Below are the code and all the weights of a small trained network. Each question names an input and a class and asks about switching units off, where a switched-off unit gives its printed mean instead of its output.

import numpy as np


def w(rows, s, z=0):
    codes = np.array(rows[::2]) - 128.0
    scale = np.full(codes.shape[1], s)
    scale[-1] = z or s
    return codes * scale


def f(y):
    return y / 2 * (1 + np.tanh(0.7978845608 * (y + 0.044715 * y**3)))


def log_softmax(a):
    a = a - a.max(-1, keepdims=True)
    return a - np.log(np.exp(a).sum(-1, keepdims=True))


def net(x, mask):
    res = np.array(x, float).reshape(1, 3) / 4 @ E
    y = f(res @ A[0][:, :-1].T + A[0][:, -1])
    res = res + np.where(mask, y, B[0][:, -1]) @ B[0][:, :-1]
    return log_softmax(res[-1] @ U[:, :-1].T + U[:, -1])


A, B = {}, {}
E = w([
[104,181,111,254,183,208],'x0',
[84,181,95,93,253,49],'x1',
[72,191,134,23,142,248],'x2',
],0.0049)
A[0] = w([
[117,131,128,127,119,118,148],'N1',
[125,120,132,64,90,73,115],'N2',
[145,99,121,151,10,175,99],'N3',
[132,144,141,129,140,106,159],'N4',
[156,114,103,188,99,54,102],'N5',
[116,144,124,162,137,140,97],'N6',
[126,119,128,130,126,125,217],'N7',
[139,105,156,158,16,170,90],'N8',
[126,122,126,129,129,141,63],'N9',
[95,143,139,191,145,153,95],'N10',
[95,116,164,135,138,124,102],'N11',
[105,126,119,215,178,185,111],'N12',
[118,115,126,128,116,110,253],'N13',
[144,153,139,179,157,161,113],'N14',
[154,118,142,198,107,43,99],'N15',
[146,131,148,137,87,151,143],'N16',
[102,150,131,104,217,79,105],'N17',
[151,87,140,205,115,39,102],'N18',
[136,101,141,40,93,75,98],'N19',
[156,111,174,70,133,94,113],'N20',
[114,150,132,78,134,183,117],'N21',
[128,106,103,39,58,66,101],'N22',
[105,154,117,89,239,41,99],'N23',
[114,152,141,14,155,251,101],'N24',
[133,145,124,213,178,184,111],'N25',
[115,134,113,132,92,136,76],'N26',
],0.012,0.0068)
B[0] = w([
[125,139,132,134,139,136,142],'N1',
[141,141,144,178,118,112,191],'N2',
[190,66,94,124,141,164,209],'N3',
[129,131,141,102,146,121,156],'N4',
[65,103,123,124,101,134,191],'N5',
[143,123,126,143,99,123,130],'N6',
[108,162,177,96,196,118,209],'N7',
[179,36,116,114,155,134,202],'N8',
[134,102,111,149,98,134,103],'N9',
[149,123,124,163,95,108,160],'N10',
[135,109,120,133,113,121,115],'N11',
[136,136,160,213,131,109,215],'N12',
[89,201,206,98,253,126,255],'N13',
[142,135,135,157,114,112,164],'N14',
[66,106,104,124,84,139,200],'N15',
[137,126,128,116,165,136,161],'N16',
[169,63,113,121,135,149,195],'N17',
[41,104,92,138,112,128,219],'N18',
[153,136,137,207,85,111,210],'N19',
[140,133,142,158,113,107,170],'N20',
[84,121,121,130,115,142,173],'N21',
[148,143,148,229,98,120,224],'N22',
[190,42,101,113,146,167,237],'N23',
[14,72,108,143,111,114,255],'N24',
[148,139,161,194,102,113,214],'N25',
[138,101,105,149,100,141,110],'N26',
],0.038,0.0055)
U = w([
[3,104,105,119,102,150,144],'0',
[241,35,125,117,196,214,136],'1',
[194,183,219,231,91,80,148],'2',
[139,249,184,35,202,139,253],'3',
[152,167,109,104,37,134,50],'4',
[180,160,69,100,83,151,35],'5',
],0.0062,0.0026)

Each question gives the input, the list of numbers given to net, and the class t.
The units are the neurons (one row each of A and B). Each row of codes is followed by its name. A weight is (code - 128) times the scale printed after its matrix; where a second scale follows, it is the last column's (A, B and U).
mask holds one flag per neuron, in row order. A switched-off neuron (its flag False) gives its mean, the last column of its row in B, instead of its output. The means were averaged over made-up inputs and are rounded, as every weight is.
A unit's drop is (log p(t) with every unit on - log p(t) with that unit switched off) / (log p(t) with every unit on - log p(t) with every unit switched off).
The circuit of an input: a set's keep is (log p(t) with only the set's units on - log p(t) with every unit switched off) / (log p(t) with every unit on - log p(t) with every unit switched off). Starting from the 12 units with the biggest drops (on a tie, the unit counted first), units are removed one at a time, each time the one whose removal leaves the highest keep (on an exact tie, the one counted first), for as long as the keep stays at least 0.8.
units of the circuit, in order: the units of the circuit, biggest drop first
top k neurons: the k neurons with the biggest drops, biggest first
drop of u: that unit's drop, to one decimal
input [0,-2,3], class 3: top 3 neurons : [N18, N15, N5]
input [7,1,-8], class 0: units of the circuit, in order : [N18]
input [8,6,-8], class 0: top 3 neurons : [N18, N15, N5]
input [-6,4,-7], class 0: top 2 neurons : [N18, N15]
input [3,-3,2], class 3: top 4 neurons : [N23, N22, N19, N17]
input [3,2,-1], class 3: top 2 neurons : [N22, N19]
input [6,6,-3], class 1: top 3 neurons : [N23, N17, N22]
input [5,-8,7], class 1: top 2 neurons : [N3, N8]
input [3,4,-4], class 0: top 3 neurons : [N3, N8, N18]
input [6,8,7], class 1: top 3 neurons : [N23, N17, N18]
input [-8,-8,-5], class 1: top 2 neurons : [N3, N8]
input [1,4,1], class 1: top 3 neurons : [N23, N17, N13]
input [-7,-5,2], class 2: top 3 neurons : [N22, N19, N23]
input [-2,-4,3], class 1: units of the circuit, in order : [N3]
input [-6,-6,-7], class 0: top 4 neurons : [N18, N15, N5, N23]
input [5,1,-6], class 0: drop of N15 : 0.1
input [-3,8,-5], class 1: drop of N23 : 2.2
input [-7,-8,5], class 1: drop of N3 : 3.3
